Below is a small trained network, with its code and all its weights. Each question gives an input and a class and asks what happens when units are switched off, that is, made to give their printed mean instead of their output.

import numpy as np


def w(rows, s, z=0):
    codes = np.array(rows[::2]) - 128.0
    scale = np.full(codes.shape[1], s)
    scale[-1] = z or s
    return codes * scale


def f(y):
    return np.maximum(y, 0)


def log_softmax(a):
    a = a - a.max(-1, keepdims=True)
    return a - np.log(np.exp(a).sum(-1, keepdims=True))


def net(x, mask):
    res = np.array(x, float).reshape(1, 3) / 4 @ E
    y = f(res @ A[0][:, :-1].T + A[0][:, -1])
    res = res + np.where(mask, y, B[0][:, -1]) @ B[0][:, :-1]
    return log_softmax(res[-1] @ U[:, :-1].T + U[:, -1])


A, B = {}, {}
E = w([
[158,41,122,219],'x0',
[71,70,9,103],'x1',
[171,178,23,150],'x2',
],0.011)
A[0] = w([
[8,98,125,78,142],'N0',
[135,171,189,131,66],'N1',
[200,135,103,188,112],'N2',
[71,90,62,127,124],'N3',
[193,136,156,193,109],'N4',
[193,180,206,129,194],'N5',
[146,196,160,95,158],'N6',
[187,154,136,188,118],'N7',
[123,164,169,144,86],'N8',
[102,135,73,142,106],'N9',
[104,90,179,132,206],'N10',
[74,86,211,171,22],'N11',
[154,137,59,120,101],'N12',
[93,54,132,201,12],'N13',
[133,3,173,162,108],'N14',
[166,140,164,107,89],'N15',
[101,100,80,136,40],'N16',
[133,31,134,170,212],'N17',
[105,115,115,78,131],'N18',
[153,182,77,140,95],'N19',
[118,83,76,112,50],'N20',
[97,108,167,157,193],'N21',
[160,208,123,56,65],'N22',
[65,129,142,119,117],'N23',
[182,146,100,134,141],'N24',
[44,111,122,80,136],'N25',
[75,121,118,78,125],'N26',
[209,156,128,172,122],'N27',
],0.015,0.011)
B[0] = w([
[162,103,84,68,211],'N0',
[73,203,100,84,172],'N1',
[166,78,134,87,177],'N2',
[78,147,121,132,211],'N3',
[171,80,121,92,187],'N4',
[111,137,147,221,248],'N5',
[94,146,147,165,196],'N6',
[161,64,120,80,176],'N7',
[97,179,69,117,158],'N8',
[87,169,134,162,173],'N9',
[80,175,67,81,218],'N10',
[174,46,238,204,183],'N11',
[96,183,154,159,180],'N12',
[33,252,47,85,171],'N13',
[69,172,146,173,229],'N14',
[98,158,76,103,156],'N15',
[162,86,228,206,157],'N16',
[151,84,178,178,249],'N17',
[155,135,99,113,166],'N18',
[54,184,132,178,170],'N19',
[139,116,186,197,166],'N20',
[122,171,88,88,201],'N21',
[142,116,218,207,181],'N22',
[150,129,92,103,154],'N23',
[155,101,154,127,165],'N24',
[153,105,94,72,191],'N25',
[157,123,65,83,175],'N26',
[189,47,132,92,178],'N27',
],0.012,0.015)
U = w([
[4,195,97,135,54],'0',
[109,87,229,232,119],'1',
[221,45,114,61,254],'2',
],0.016,0.00069)

Each question gives the input, the list of numbers given to net, and the class t.
The units are the neurons (one row each of A and B). Each row of codes is followed by its name. A weight is (code - 128) times the scale printed after its matrix; where a second scale follows, it is the last column's (A, B and U).
mask holds one flag per neuron, in row order. A switched-off neuron (its flag False) gives its mean, the last column of its row in B, instead of its output. The means were averaged over made-up inputs and are rounded, as every weight is.
A unit's drop is (log p(t) with every unit on - log p(t) with that unit switched off) / (log p(t) with every unit on - log p(t) with every unit switched off).
The circuit of an input: a set's keep is (log p(t) with only the set's units on - log p(t) with every unit switched off) / (log p(t) with every unit on - log p(t) with every unit switched off). Starting from the 12 units with the biggest drops (on a tie, the unit counted first), units are removed one at a time, each time the one whose removal leaves the highest keep (on an exact tie, the one counted first), for as long as the keep stays at least 0.8.
units of the circuit, in order: the units of the circuit, biggest drop first
k most important neurons: the k neurons with the biggest drops, biggest first
drop of u: that unit's drop, to one decimal
input [1,7,6], class 1: units of the circuit, in order => N16
input [6,4,-1], class 0: 2 most important neurons => N13, N11
input [-8,0,3], class 1: 3 most important neurons => N22, N10, N13
input [-2,1,0], class 2: 2 most important neurons => N14, N13
input [1,-8,7], class 2: 2 most important neurons => N27, N7
input [-7,-1,1], class 1: 3 most important neurons => N22, N10, N13
input [0,-2,7], class 1: 2 most important neurons => N19, N0
input [-1,-2,-1], class 0: 2 most important neurons => N11, N17
input [6,2,-6], class 0: 2 most important neurons => N13, N10
input [8,4,-6], class 0: 2 most important neurons => N13, N10
input [5,6,-7], class 0: drop of N13 => 1.4
input [7,3,-3], class 0: drop of N13 => 2.3
input [6,4,-5], class 0: drop of N13 => 1.8
input [8,8,-3], class 0: units of the circuit, in order => N13
